Each row was made from one small tree. The marks that hang from a mark follow it in brackets, in the order of their numbers. Every link used is in the known rows. Write each row's tree.
Known rows:
J789(J51(J94(J220(J361)) J744(J157))): [ 165   29 -236    9  -54 -481  129   18  -79 -110 -160  -86 -112  144
  -73  246  130  365   98   41   86    4 -193   33 -103 -138  237  231
  -77  154  -87  158  135   26 -208   65  279   68  -51 -116 -129  126
  -69 -143 -174  -56  130   49 -140 -174  121 -128   61   95  -59    5
  -96  145  -60  -17  -95  -41]
J220(J94(J51(J744))): [  85 -130 -159 -178  187 -275 -146   67  -85 -135   46  -29  -82   27
  -27  166  340  192  -65  -16   85  -66 -112   44    2   -5  266   98
  125  241 -179 -140  126   78  -69  -26  213  151  -64  -27   69   67
   11  -64  -19  -24   96   69 -297  -76  160  -76   52   -4   59  -75
 -111   24   -1  222 -127    4]
J220(J94(J51) J789): [ 153 -210  -67 -305  285  -58 -110  140 -101 -205  -65   62   33 -152
  -77  124  307  138 -136   79   91  -60   54 -129    6  -56  200  147
  139  162  -71 -112   69  159 -197   97  142  187 -151  153   13  -67
 -155  -46  107 -117  157  127 -244 -216  107   -8   42   42   32 -129
 -112   74  -26  153 -150   -7]
J385(J103 J157(J51 J94 J220(J789))): [ -27   69 -269  148  248  -61  -79   11 -161  -99  -71   76 -148 -100
 -171   34  -24  -30    6  152  131   69  137  -25  247  226 -128 -318
  -12 -256  -33   12   11  166 -149  501 -198  254 -476  383 -180 -508
 -186  210   50   58 -152  139  -84    7   44 -252 -138  193 -462 -270
 -149   51  307 -161 -292  -42]
J385(J157(J94) J486 J903): [ -14 -145 -148 -197  235  142 -233  117   90  -28  216 -169 -375 -241
  -14 -162   -4   42  -86 -137  186  -61  186  -57  259   70  151 -296
  150 -263 -155  -68   17  108    3  287 -218  238 -187  405 -250 -250
  -54  107 -261  222  -23   97  128 -110  -13 -252  -21  -13 -162 -227
  -84   98  277   63 -208  -89]
J486(J491(J546(J220(J94 J789(J51))))): [ 187   74    9 -263  164  143 -105  222 -342 -168 -231   -9  -83 -142
 -193   80   41  462  164   84  -83   47  150 -334  -39    5  313  354
  -75  254  -15   82  -88   47 -275  160  -56  152  -81  187  -78 -200
    4  -80   27 -139   21  141 -175  -72   11   71  159  122  162 -127
  -97   45  -64 -101  -25  147]
J744(J157(J94(J220 J546) J491(J385))): [ 187  121 -185    3   33 -166  -24 -248  199  -71 -291    8  140    4
  -87   80  253 -447 -179  -37  240  113  -93  202  145  162 -173 -120
  -64  -15  322    8    2   -2 -159  215  189  134   29  135    8 -278
  -61  134 -183  -91   93  -46  125    3 -179  -54 -110   13 -158 -140
  -38  153  -32   14  -13 -241]
J103(J486(J491(J385(J157)))): [ -83    8 -160  -55    1  156  -19  -63 -129 -195 -171 -140  -55   33
   95 -203  167   55 -145 -134   62 -163   77  -12  -15  116  -65   39
  208 -164 -110   24   -4 -100  -60  185  121   35  -39  325 -251  -72
 -138  180 -201   -3   71  -42  210  -77  249 -395  -17 -101 -243 -126
  -99  -10  196   -3   24  162]
J744(J157(J220(J94 J361 J491))): [ 203 -163 -380  -64   39 -198  -63  316 -208  -77 -119  124   -9  -89
 -164  361   53   86 -104  242  118   54  190 -117   30 -160  127  107
  100 -108 -162  269  168  273 -188  243  194  403 -368  188  -63  -22
 -219   97    3  -51   79   60  -22   74  161 -177   29  274  149 -344
 -292  -14  -82  -68 -202   24]
J491(J157 J385 J486): [-147  -16   26 -127   -5  199   68 -197 -178  123 -390    5 -105    0
   69   51  175 -178 -125 -257  -19 -103 -112 -122   49   58 -136   49
  132  -32  205   24   61   73   41  217  163  -75  148  275 -201  -62
   76  125   86   50  -13 -118   73 -199  268  118  -93   39   90 -149
   -8   36   -8 -146  186  -42]
J157(J491(J385(J103 J486 J903) J546)): [-117   60 -103  -19  108  453 -123  119  183  -17  -53  -75 -222 -314
    9  -69  -30  182  -11 -226  121   59   94  -74  289  174  212 -245
   54 -161  180  -59    2   37   22  167  -82   -1 -119  700 -388 -419
  330  -16 -311  320  -85  -28   21  -91   36  105   97   50  -73 -388
  109  168  253  -56 -113  -73]
J486(J491(J385 J546(J220))): [  14  190 -120  -46   53  192  -89   11 -130 -163 -231  -11  -81    6
  -72  -68   64   69   16 -215 -119  -93   -1  -73  -87  124  122   79
  156  142    9   66  -38  -66  -94   70   79  -39  120  174 -156 -135
  143    6 -111  -40   26  -42   -7 -100   74   35  126 -184  121 -187
  -38   51  -48 -114  143   44]
J385(J157(J220(J94))): [ -46 -132 -349   55  231  -69  -51  134 -261 -151   52   36  -55  -87
 -121    9  228  -22  -36   24   87    9   83 -120   53  -15   54  -19
  133 -114 -190   29   98  143  -47  196  105  299 -299  295   28  -68
 -277  228  -91  -71   87   46   65  -52  179 -204  -45   49  -75 -323
 -129  -98   80  -26 -132   78]
J744(J157(J220(J361) J491)): [ 101  -47 -381   41  135 -191   -8  121  -61 -256  -54  113   19   83
 -224  196    5  -47 -198   51  149   -2  -56 -109   88    7   86  -77
  -27 -191 -169  163  230  100 -110  337  233  116 -306  222   28 -161
 -347  112 -109    4   52   54   42  -51  179 -246  -64  162 -107 -188
 -187  -37 -101 -235  -23 -187]
J51(J94(J220(J361) J546(J491)) J157 J744): [ 341  323 -289   96  122 -684   31   95 -153  -90 -138  143 -244   48
  -73  394  314   76  181  178  -12  124 -206  135 -201 -229   87  158
   -3  171 -141  130   43 -100  -61 -225   66  158  -44 -224 -176  238
   27 -150 -162   83   38  104 -388  -61  149  -27   38   36  194  -17
  -99  286   33  371 -106   36]
J789(J51(J903(J491(J157 J385)))): [ -45  102  -79 -122  126  138   34 -133 -112   31 -109 -149  -83  219
  -67  138  228  -99   69  -21  -14    7 -294   36 -103   80 -107  244
  207   45  -47  -49 -110   23  116  174  216  133   98  -10  -59 -121
  264  259   41 -138  -24    6 -189   45  289  161 -177   60 -107  137
   51 -198  -20 -182  217    9]
J789(J51(J94(J220) J744(J157))): [  80   41 -182   38   31 -453    9 -108    6 -110 -162 -115 -117  130
  -31   79  159  317   87  -42  137   33 -246  161 -149  -96  122  242
  -75  134  -63   41   54  -59 -218   69  256  -15    9 -149   16   93
  -35  -91 -135  -73  110   35 -109 -138   43  -80   47   51  -64   45
  -47  141  -79  -55  -31  -55]
J491(J157(J220(J361))): [  13   34 -206   64   99  -63   95   72 -346 -188 -106   68  -42    2
 -172  202  120 -100   29  -27  -48  -41 -126 -191    8   20   12  -12
  116 -112 -155  186  242  196    5  287  117  171 -205  115 -114  -13
 -225  195   26 -119  -18   24  -17  -66  313 -100 -110  161  -73 -216
 -180 -163 -111 -148   60  -54]
J103(J486(J491(J157(J94(J546)) J385))): [  91  162   64 -116  -42   93   64 -218 -218  -90 -437 -158    0  -12
   90   48  232 -234   10  -22   83   -2  -59  104  118  248 -307  -56
  116  -94   98  159  -77   33  -93  231   32  133    1  105 -190 -190
  -49  225  -28 -102  -41  -76  123  179  165 -238 -185   90 -210  -95
  -54  -68   67   91  137   28]
J103(J486(J491(J157(J94 J220) J385(J903)))): [  -4  129   72   18  -43  235   79 -142 -135 -185 -469 -128 -151  -37
   26   18   33 -110  -30  -89   63   64   57  106  281  295 -318 -193
  154 -360   43  230 -153  -18  -50  367    3  157 -340  229 -350 -330
 -107  183  -80   14 -123  -82    5  319  158 -307 -245   78 -280 -247
  -16 -162   99  -74  208   68]
J546(J94(J51(J903) J220)): [  75  210  -82  -78  175 -333  -85 -212  143 -296    7  -79  -93   77
 -213   78  359 -119   64 -157   21  -32 -247  176 -220  -14   28  160
  154  308 -230 -259  108   62   15 -129   57  264   -6 -164   43   64
   98  -13   75 -162   23   79 -256 -104 -140    8    7 -236  -62  -18
  -67   11  -62  256  -40 -127]
J51(J94(J546) J157(J491(J385(J103) J486))): [  51  250 -101   85   97  -73  126   -5  -19   36 -338  162 -218 -105
  136  160  153  -75  -51  -10  127   36  -70   88  155  -52 -168  -33
   21  -75  224  -62 -121  -49  -16  -50  126   49  -22  365 -334 -162
  164  -58  -78  248   -8  -88 -244 -101  186  248    2  106  -22 -211
  203  280  282  140   46  -34]
J789(J51(J157 J903(J491))): [ 160   75 -240 -236  260 -126 -113   54  -95 -168  170  -32 -265  238
  -77  146  163  204   24   98   54  -28 -320  141 -198  -99   47  248
  172   77 -380 -223  -70  -98    0   96  119  121   19 -133   44  -24
  177  148  -11 -102   36  114 -319  -42  136   98  -77   82  -99  235
   -9  -96  104  -59  183  -59]
J51(J94 J744(J157) J903(J546)): [ 157    7 -432  -18  204 -371 -103   88   71  -45  -37  -53 -382  261
  -16  290   39  262   38  -20  184  129 -178  348 -189 -144  -71   16
  119   44 -367  -85 -129   81 -120 -133  493  -38 -155 -128  250   55
  166  -53 -180   22  219   25  -89  -60  327 -230   39  -28   65  -82
  -25  192   34  -24 -108 -210]
J486(J491(J157(J51(J94)) J546)): [ -47  136   36   23   54   52   43  -11 -292  -29 -314   97 -205  -89
 -116  104   59  205  205  -90    0    9 -161 -100   48  177 -264   33
   -1  -86 -111  138  -39  169  -95  205   78  -56 -237   70 -122 -160
   46  122  -26  -25 -140   76    6  -54  391  -76  -57  191   23 -105
  -40  -52 -152 -124   61   55]
J491(J157 J546(J220(J789))): [  92  128 -143 -166  256  112  -59   50 -266 -147 -290   85 -147  -67
 -275  135  -10  136   77  -32 -171   23   57 -341 -162   37  138  165
  108    4   50   27   40   81  -92  205  -50 -109   72  194  -49 -172
  102   53   82  -70  -40   60   -1 -150  136   75   19  115  233 -114
    7  118 -103 -211  -10  -11]
J546(J94 J220(J361)): [ 115   80 -363 -154  219 -234  -78   82 -212 -183   86   15 -127  188
 -298   43  113   16  -41   16   45 -133   18 -321 -188 -106  244  170
  152  335 -335  103   75   85  -66   94 -131  208   73   40 -125    2
  -87 -152  144  100   18   56  -87 -217  135 -108  123 -221  153    6
 -117   50   33   -4   -9  -33]
J103(J486(J491(J157(J94 J220(J361))))): [  95   80  -59  -67  -36  -39  140   -9 -368 -245 -313  -33 -122   15
 -153  198   46  -27  -31   92   10   19   10  -61  148  175 -154 -114
   96 -239 -163  304  139  163  -98  367    8  207 -384   62 -219 -171
 -263  191  -33  -73 -143   36    0  258  281 -454 -276  213 -295 -198
 -226 -214   -3  -91  141   26]
J94(J546(J491(J385(J157 J486 J789)))): [-169  171 -218   61  208  111 -269  -73   66  178  154 -304  -92 -252
  116 -116  194 -193   68  -63   40  -54  197   22  -53  -63   81    5
   49 -155  -15  -13   62   49  126  131 -192  188   46  465 -195 -143
   19  257 -183   72  -42  -40  188  -40   65  -82  107 -113  -59 -304
 -258  179  230  110 -350   86]
J486(J491(J385 J546(J94(J220)))): [  25  217  -12  -39  -49   31    0 -226  -97 -159 -300  -48  -33   25
  -96  -54  231   15   79 -259  -50  -25 -118    3 -106  117  -12  131
   66  275  163  -27   17   43 -131    7   74   59  130  126 -212 -161
  158   30  -82  -63   36  -28   86 -155  -70   11  113 -251   61 -238
 -123   63  -21   41  156    5]
J744(J157(J94(J51(J903) J546(J220)))): [ 286  217 -224 -100  236 -357 -169  -84  236 -214  -41 -183  -98   79
 -136  241  124 -250   74   20   83  -30  -56  307  -79   59   31 -102
  151   33 -270  -73  -23   47  -13   -6   16  299  -14 -172  182 -128
    7    8    0 -203   31   43 -182  153 -228  -55  -41  -65  -17  -17
   22  113  -82  188 -191 -250]
J903(J385 J491(J486) J546): [  72 -298 -396 -100  451   60 -105    7  -55  359   41   95 -345   46
 -327   78  307  -50 -470    6  445  189   17  -11 -155 -174  -32  -20
  181   44 -243  -50 -108   41  -58  142  117 -190  149   51  201 -138
  384   65  -79   68  -93   39  -27   94  278 -123   -1  -65   70 -200
  -36  -50  -69 -206  132 -320]
J94(J220(J789) J546(J491(J486))): [ 115  116   -5  -90  256 -153 -110  -87  -79   16 -363  111  -62 -310
 -166  127  355 -232  -30   -8  116  183  -61  -91 -148  -77   31  102
 -144  159  139  100   76  -90 -128   92 -161   65   92  146  -40  -28
  -68  -42   56  -32  -62  141 -100  -89 -118  123   54   92  179 -152
 -111  206 -118  127  -96 -126]
J103(J486(J491(J157(J94)))): [  40   27   15 -249   33   75  -25 -123 -242 -201 -260 -123 -153   16
  -79  -41   69  -28  -79  -26  101  -64  -24    9   43  188 -213  -57
  138 -138 -127   87   -2   76 -129  293   -9   68 -164   38 -137 -174
 -136  157  -28  -52  -98   43   78  123  232 -403 -228  128 -185   -3
 -150 -116   33  -65  189    9]
J903(J103 J491(J546)): [  63 -248 -354 -223  374   60  -50  126 -159   64    7  113 -148   79
 -431  125  213  112 -189  -10  210   99 -173   23 -207  184  110 -142
  295   78 -190  -42   47   46  -81   10   32 -136  131   37   38 -321
  315  115  -86  -23  -49   48  132   15  255  -96   34  -86  123 -172
  -40  -35   12 -273  187 -166]
J94(J51(J903) J220(J361(J744) J789) J546): [ 212  217 -109  -53  147 -205   76  202   37 -325 -214   21    7 -235
 -130  377  419  -88  153   39  -17    8 -134    2  -89  129  127   54
  164  141  -76 -152  246   42  -79 -103  139  342 -167  -89   62  162
   94  -75 -100 -355  140   65 -278  -19 -117  139  117  157 -124 -143
  -36  114  -34  418 -256 -254]
J491(J157(J51) J385 J486 J546(J94)): [-134  107    6  -84 -100   90   79 -357 -253  302 -488  101 -172  110
  -56  218  148   21   86 -205  -30   13 -156 -207  111  178 -243   69
  -33   72  210   68   24  194   66  305 -101 -161  127  306 -185 -300
  295  123  273  190 -239 -136  177 -143  214  133  -74   56  161 -164
  -11   74   15 -173   79   19]
J546(J94(J220) J491(J157 J486)): [ -55  200   22  -79  112 -183  -82 -370 -129  129 -321    2 -196  -10
 -297   52  245 -273   37 -160   52   76  -88 -159 -191  -80 -165  146
  -42  122   73   83   74   61   85   78 -219   95  116   33 -127  -53
   47  -13  191   92 -246   52  -25  -23   34   13 -103  -68  314  -57
 -170   96  -97  -19  108  -18]
J385(J157(J491) J789(J51) J903(J103)): [-105   29 -206  -10  287  239 -128  103    5  -41  206 -189 -190  -83
 -367 -139  -82  145  -24  -99  193  -29  163 -107   82  231  122  -90
    7 -226 -150 -227  -50  -28   35  180  -95  151 -191  427 -336 -435
   38  163 -204  -51 -109   30   75  -25  140 -184  169   10 -241 -226
 -140  -13  267 -311 -113   12]
J94(J220(J361 J491)): [ 116   25 -234  -72   24 -141  -83  168 -117 -160  -42  163  -43 -210
 -265  131  214  -49  -99   23   55    3  -20 -141 -129 -105  184  179
  120  147  -65   78  244   80 -142  128   55  258  -66   57 -229  152
   14   38  -84 -100   21  106 -125 -147   63  -18  105  100   27 -195
 -269   10 -115   56 -114  -33]
J789(J51(J903(J385(J103) J546(J220)))): [ 112  215 -465  189  328   16 -127   80   -3   45  140 -175 -292  146
 -309  -17   66  114   86   17  212  143   35  154 -283 -137  105  114
  131  214 -425 -148 -215   15  -50  -21  -13  108   -9   11   96 -101
  429  -47  -52 -141  -96   30 -284  104   61  -39   82  -91 -131 -133
   -1   10   55 -184  -72 -173]
J361(J744(J157(J220 J491(J385 J486)))): [-188  -11 -234   82  -22   64   31  -72   80   17 -453  115  -43   33
   10  109   80 -168 -256 -163  209  -16  -35   -1  213  211 -196 -132
   55 -286  177   48  146  -50  -46  347  262  -60 -208  306  143 -191
  -42   49  -74   95  -22 -217  162  102  107    3  -72  161  -26 -268
  -52   85   39 -256  138 -238]
J491(J157 J486 J546(J94)): [ -63   37  -27 -232   51   32   20 -206 -296   57 -302    8 -254    0
 -151  179   72   74  103 -216  -20  -43 -111 -271  -61   26  -12   63
   35   58   54    0  138  229   60  143 -116  -83  160  234 -133 -189
  186   81  179  103 -157  -34  165 -164  173   81  -17   52  300 -201
  -37   53  -48 -126  128  -69]

Which tree is each row?
[ -96   73 -413  203  127 -276   47  107   10 -120 -264   86 -187  132
  -23  204   84   58  111   57  210   46 -218  242    5  177 -373  -79
  153 -196 -410   67   -5   60 -123  226  247   90 -554  -73  325  -17
  -72   35  -16  -51    0  -67   -7  129  216 -144 -110  221 -150  -51
   -5   15    3 -102  -59 -195] : J361(J744(J157(J51(J94 J903) J220)))
[ 164  148 -245 -209  -28 -277 -100  -62   49 -152 -133 -114 -240  287
 -108  370 -149  274  175   35   37  102 -265  209   97  185  160  -23
 -139   23  -46 -143   41   93  -79  207  213   -7 -152   23  124 -347
  224   87 -149   30  -64   83 -116   67   14 -122 -120  258  -81   44
  -90   84   -3 -204  -28 -160] : J789(J51(J744(J157(J94 J491(J546))) J903))
[  63   33 -201 -210   79 -110  166  380 -210 -263 -194   24 -169    4
    0  291   89  323  230  163   28  -85 -154 -170  -58   15  106  237
  179  159 -246   -5   38  136 -174   76  194  227 -348    6  -53   89
   -7 -169    3  -97  150   59 -281 -183  329   73   52  230  -85   32
  -56   95   90   36  -43  -71] : J220(J361(J744) J789(J51(J94 J903)))
[ -70  215 -482   99  348  -77  -35   62  -21  -50   96 -348 -357  164
  -97   30  -36  118  -14    4   21  -58   39  281 -272    4  143   18
  199  124 -300 -366  -86   97  -52  -60  223  -17 -123  151 -112  -96
  465   38 -174   -4  -58   67 -336   44  143 -202   82   54 -147  -82
  -44   64  261  -53 -130 -170] : J51(J744 J903(J385(J103 J789)))
[ 108 -113 -390   13   95 -195   13  111 -141 -239  -43    1    4   78
  -97  177   29   23 -110    2  103  -90  -58  -48  -28  -47  118  -84
   83 -135 -252  208  246  129 -132  291  203  127 -216  140   -6  -60
 -339   93  -63  -93  128   22  104 -129  145 -239  -12   83  -65 -213
 -206  -18  -75 -184  -36 -172] : J744(J157(J220(J361)))
[  54  250  -77  150  216 -278   -6 -134 -117  -34 -259   23  -36 -194
 -192   99  378 -347  216   15  109  161 -184   17 -218  -79 -221  118
   23   43  -13  200   -9   28   10  -61  -49  183  -10 -102  -50   80
  -84   45  -38 -133  -75   70 -103   31  164   60  -78   32  173 -101
  -39   71 -218  161  -21   12] : J51(J94(J220 J546(J491(J157))))
[ 139  125 -144 -159  -78 -111  103  -50 -260 -289 -254  -35  -98  -20
 -256  114  199  292   45  -40   11   23  -40 -172 -158   50  136  133
   36  197 -141  151  185   60 -173   43  -85   35  -43  117 -263  -51
   45  -48 -115  -32  -50   44  133  -36   35 -316   66  -77  -28 -194
 -152   -3    4   94   53   38] : J103(J486(J491(J546(J94(J220(J361))))))
[ -10 -251 -425  -59  522   38 -150  100   29  246  280  -86 -325  -14
 -231 -158  250   14 -385   56  268   14  177  -73 -119 -143  162   22
  279 -173 -309 -112    3   81    8  222  -30   -8   80  221   81 -101
  227  230 -261  186 -103  132   86   25  178 -321  -50  -35  -71  -85
  -66  -20  105  -70 -102 -129] : J903(J385(J157 J486) J491)
[-266  229 -253   71  145  115 -257  -93  142  256   95 -222 -262  -25
   64  -46   70  -57   70  -41  -37   -8  122  145   -9   39 -109   32
   39 -164 -188 -111  -48   72  149  240 -100  109 -246  428 -144 -187
  181  267  -98  175 -164   17   37  -17  148 -166  -60  -49 -182 -106
 -264  142  286  -37 -359  130] : J546(J491(J385(J157(J51(J903)) J486 J789)))
[ 164   35 -270  -72  142 -251  -93  -20 -171 -264  -16  133 -199  114
  -27  104   64  -40  -74   42   55  -30 -159  191   59   10  -91 -114
  149 -107 -179  -61   71   44 -132  284    4  132 -234   -7   -6 -156
 -184  157   38  -10   18   12 -135  -48   44 -106 -170   54 -174 -130
 -196    7  111  -52  163 -108] : J51(J157(J94 J220))
[  67  -17 -238 -232   64 -176 -129   -4  244 -257  -68 -181 -133  107
    3  180   66  -94    9  -70  177 -194 -118  315   14  216  -81 -241
  314 -108 -240 -222  124  134  -32   77  188  206 -250 -138  214 -116
   47  -22  -88 -189   74  -39  -64   88  -44 -133 -103   45  -88  -24
 -117   98   64   82  -65 -325] : J361(J744(J157(J94(J51(J903)))))
[  83  118 -185   -7   33 -392 -234  -92  -37   60 -135  208 -210  -24
 -236  175  204  -26  -68  100  147  178 -136  161   71  139  -67   63
  -56  178   -6  -19   75   -6 -200  321  -53  139 -169 -144  -31  -63
  211   79   23   85 -190  122 -246   94  -42 -121  -51  196 -142  -10
 -274   43  -17   48 -168  -42] : J157(J51(J744) J94(J220(J491)))
[ 149  191 -139  -35   75 -177  -43  142 -181 -139 -198    3  110 -236
 -177  210  350  -23  262  160  132   59 -112 -232 -127   32  170  184
  -83  215   -8  162  206  -56 -142  153 -193  296  -80  -19  -28   42
  -99 -115  -11 -264  -21   81 -136  -25  -49  136  141  206    2  -68
 -259  119  -50  146 -159  -91] : J94(J220(J361(J744) J789(J51)) J546(J491))
[ -40  100 -210   81   -3   -6 -116  -55   21  -38 -118   79  -30 -159
 -101  -70  243 -200  -97 -105    9  -30   93  -12  -76  -27    3  152
  195  -56  173  -62   88  -14  -19  131  100  234   33  241 -275   32
  102  219 -161  -63   49  -10   41 -133   19   -8   70  -57  -51 -263
 -185   96   38   40 -160  114] : J94(J220(J491(J385(J157))))
[ 127   62 -337 -117  146 -123 -183  288 -169 -135   34  161 -135  -78
 -300  133   49    0  -94  106   13  -77  119 -273 -158 -136  279  219
  193  154 -258  145  132   42  -87  162  -64  260  -33   60 -191  106
   17  -50   38   27  -31   91 -197  -79  168  -22  151   34  175 -107
 -208   25  -84  -30 -122   34] : J546(J220(J361 J491))
[-127  -43  -83 -135   61  129  -19  -99   -7   22 -257  155  -66   -3
  -18   -3  184 -179 -311 -193  135  -40 -119 -112  151   86  -25   29
   18   45  175  -47   55  -41  -25  239  188  -96   42  374 -113 -146
   33   40  -10  193  -11  -57  -11 -204  212   86  -43    8  -10 -127
  -20   58   11 -152  167  -97] : J157(J491(J385 J486))
[-154  -26 -153  -31  114  242 -122   21   39   25   24 -149 -105 -149
  156 -199  145   44  -93 -187  116 -101    4   67   57   11  134  -82
  184   42   23  -52   85   72  -65  154    3   68   40  429 -242 -126
  130   27 -108  184   44  -49   35 -216   89   22   52  -75 -181 -219
  -66  145  272    0  -63  -66] : J491(J385(J103 J486))
[ 121  117 -160  -83  281 -343  -56  129 -198 -148 -160   48 -231  124
 -124  102   75  425   99  138   -8   46  -86 -161 -148 -113  279  416
  -12  290 -148   51 -111  -99 -229  127   41    3    2  -73  -21   31
   -1 -211  102   92   38  103 -402 -164  193   46  118   32   31  127
   10  163    0  -69  -57   80] : J546(J220(J789(J51(J94 J744))))
[ 100  159  -57   78  139  -18 -184 -247  356  -78  -10   63  -84  -55
 -263   33  358 -150 -136 -239  284  176  -23   62  126   41  -76  -30
   36  107   90 -160  -95  -34   52  -29   56  174  -34  141 -119 -243
  204  -89  -93    6    4  -59 -157  -17  -68   55  120 -350 -105 -319
  -33   81    0  149  -59 -136] : J157(J491(J385(J903(J546(J94(J51 J220))))))
[ -96  -34 -231  -95  199  138 -187   99    7  -39  145   38 -232 -221
 -145  -48   57  175  -62 -142   62   10   50 -217  122   53  253  -70
    3 -219  -49 -122  228  112   45  247  -64  -34  -74  498  -11 -208
   80  229 -294  205  -80   83  244 -168  132 -149   17  100  -52 -281
 -124   93   87  -84 -198  -41] : J385(J157(J491(J546)) J486)
[-131  -13 -206  -34  143   73 -254  -45   65  141   75 -102 -143  -77
   76 -166  182 -104  -64 -127   63  -78   94  -19  -21  -73   92   -2
  152 -128  -53   45   69   22  103  175 -110  109   18  377 -156  -84
  -39  149 -145  236  -37   12  149 -167  170 -160  -29 -158   25 -181
 -245  184  170   10 -165  114] : J546(J491(J385(J157 J486)))
[ 103  199 -277   18  137  -77 -178 -119  238  -10   70  -68 -243  141
 -143  149  170 -217  -14 -102   26   41  105  248   25   43  -48 -157
  300  -36 -126 -185 -141   77  152  -44   96  265  -57   27   12 -204
  253   99 -116  -94   40  -65 -167   93   41  -97  -68 -364 -184 -274
  -63  113  132   90 -211  -57] : J491(J385(J157(J94(J51(J903(J546(J220)))))))
